Below are the code and all the weights of a small trained network. Each question names an input and a class and asks about switching units off, where a switched-off unit gives its printed mean instead of its output.

import numpy as np


def w(rows, s, z=0):
    codes = np.array(rows[::2]) - 128.0
    scale = np.full(codes.shape[1], s)
    scale[-1] = z or s
    return codes * scale


def norm(h):
    return h / np.sqrt((h * h).mean(-1, keepdims=True) + 1e-5)


def f(y):
    return y / 2 * (1 + np.tanh(0.7978845608 * (y + 0.044715 * y**3)))


def log_softmax(a):
    a = a - a.max(-1, keepdims=True)
    return a - np.log(np.exp(a).sum(-1, keepdims=True))


def net(x, mask):
    res = np.array(x, float).reshape(1, 7) / 4 @ E
    u = 0
    for l in range(2):
        y = f(norm(res) @ A[l][:, :-1].T + A[l][:, -1])
        res = res + np.where(mask[u : u + 16], y, B[l][:, -1]) @ B[l][:, :-1]
        u += 16
    return log_softmax(norm(res)[-1] @ U[:, :-1].T + U[:, -1])


A, B = {}, {}
E = w([
[202,89,244,218],'x0',
[206,225,84,175],'x1',
[50,134,81,49],'x2',
[220,89,117,191],'x3',
[161,98,134,31],'x4',
[99,2,98,128],'x5',
[162,133,205,82],'x6',
],0.005)
A[0] = w([
[123,166,117,91,94],'L0N0',
[54,137,173,167,49],'L0N1',
[77,122,96,47,206],'L0N2',
[132,147,97,104,251],'L0N3',
[81,150,42,147,226],'L0N4',
[163,110,140,127,97],'L0N5',
[89,105,167,153,123],'L0N6',
[128,114,133,134,74],'L0N7',
[125,125,132,131,85],'L0N8',
[187,126,144,112,113],'L0N9',
[186,104,147,196,255],'L0N10',
[133,86,134,135,34],'L0N11',
[82,83,63,201,66],'L0N12',
[151,173,156,159,245],'L0N13',
[136,164,99,181,42],'L0N14',
[134,7,112,136,40],'L0N15',
],0.021,0.0025)
B[0] = w([
[74,107,87,118,167],'L0N0',
[199,86,108,53,169],'L0N1',
[50,153,204,76,250],'L0N2',
[87,110,80,119,172],'L0N3',
[55,177,46,149,216],'L0N4',
[117,144,92,153,147],'L0N5',
[176,77,108,105,163],'L0N6',
[132,115,134,136,126],'L0N7',
[133,124,135,128,124],'L0N8',
[111,178,70,133,164],'L0N9',
[84,103,169,224,226],'L0N10',
[145,91,125,149,142],'L0N11',
[36,214,163,128,176],'L0N12',
[196,180,158,73,197],'L0N13',
[148,186,151,118,165],'L0N14',
[187,2,118,136,207],'L0N15',
],0.037,0.011)
A[1] = w([
[252,174,37,91,81],'L1N0',
[171,239,95,89,133],'L1N1',
[199,233,192,213,28],'L1N2',
[103,124,124,128,37],'L1N3',
[209,131,110,149,157],'L1N4',
[210,120,147,118,128],'L1N5',
[90,130,132,132,18],'L1N6',
[146,110,167,97,31],'L1N7',
[139,111,149,96,54],'L1N8',
[132,112,128,97,65],'L1N9',
[123,102,71,89,60],'L1N10',
[132,195,205,167,145],'L1N11',
[79,131,138,135,2],'L1N12',
[133,127,115,138,139],'L1N13',
[134,190,206,168,73],'L1N14',
[135,140,109,119,87],'L1N15',
],0.016,0.0027)
B[1] = w([
[167,251,58,166,187],'L1N0',
[81,17,35,76,230],'L1N1',
[26,180,160,141,254],'L1N2',
[144,156,154,136,132],'L1N3',
[120,176,169,185,168],'L1N4',
[127,209,169,148,169],'L1N5',
[154,175,155,146,146],'L1N6',
[158,158,157,92,136],'L1N7',
[150,147,161,100,133],'L1N8',
[139,137,159,105,132],'L1N9',
[113,120,172,94,148],'L1N10',
[71,128,80,81,211],'L1N11',
[166,194,161,152,159],'L1N12',
[114,120,120,136,127],'L1N13',
[66,129,97,92,195],'L1N14',
[125,122,117,116,124],'L1N15',
],0.034,0.0073)
U = w([
[162,145,28,93,47],'0',
[248,201,144,119,2],'1',
[173,44,135,242,101],'2',
[165,28,194,59,110],'3',
[9,198,125,122,237],'4',
],0.013,0.0061)

Each question gives the input, the list of numbers given to net, and the class t.
The units are the neurons (one row each of A and B). Each row of codes is followed by its name. A weight is (code - 128) times the scale printed after its matrix; where a second scale follows, it is the last column's (A, B and U).
mask holds one flag per neuron, layer by layer. A switched-off neuron (its flag False) gives its mean, the last column of its row in B, instead of its output. The means were averaged over made-up inputs and are rounded, as every weight is.
A unit's drop is (log p(t) with every unit on - log p(t) with that unit switched off) / (log p(t) with every unit on - log p(t) with every unit switched off).
The circuit of an input: a set's keep is (log p(t) with only the set's units on - log p(t) with every unit switched off) / (log p(t) with every unit on - log p(t) with every unit switched off). Starting from the 12 units with the biggest drops (on a tie, the unit counted first), units are removed one at a time, each time the one whose removal leaves the highest keep (on an exact tie, the one counted first), for as long as the keep stays at least 0.8.
units of the circuit, in order: the units of the circuit, biggest drop first
k most important neurons: the k neurons with the biggest drops, biggest first
top k neurons in layer l: the k neurons of layer l with the biggest drops, biggest first
drop when u is switched off: that unit's drop, to one decimal
input [-5,-8,-7,5,0,7,1], class 2: units of the circuit, in order => [L0N15]
input [4,3,4,-3,8,4,-1], class 3: units of the circuit, in order => [L0N15, L0N4]
input [0,0,-4,-6,-6,-8,-1], class 1: units of the circuit, in order => [L0N1, L0N2, L0N13]
input [8,-8,-5,-3,-6,2,-8], class 3: top 2 neurons in layer 0 => [L0N1, L0N4]
input [-5,-6,-4,3,2,-2,4], class 3: 2 most important neurons => [L0N4, L0N15]
input [1,5,-4,-7,5,3,6], class 0: top 2 neurons in layer 0 => [L0N10, L0N2]
input [-3,-3,1,4,6,2,6], class 3: top 2 neurons in layer 0 => [L0N15, L0N4]
input [-3,0,-4,0,4,-3,5], class 0: 2 most important neurons => [L0N10, L0N2]
input [-2,-5,2,-3,-1,-8,6], class 3: top 3 neurons in layer 0 => [L0N4, L0N10, L0N12]
input [2,8,0,-7,7,2,6], class 0: top 2 neurons in layer 1 => [L1N2, L1N1]
input [6,-8,1,-8,-8,5,6], class 3: drop when L0N13 is switched off => 0.1
input [4,-5,1,-3,-8,-3,3], class 1: drop when L1N8 is switched off => 0.0
input [0,-3,0,6,5,-2,-6], class 2: drop when L0N15 is switched off => 0.3
input [1,4,0,-7,1,-3,5], class 0: drop when L0N13 is switched off => 0.3
input [7,-6,2,-3,-3,-3,-2], class 1: top neuron in layer 0 => [L0N2]
input [8,5,6,-7,-6,6,1], class 1: 2 most important neurons => [L0N1, L0N2]
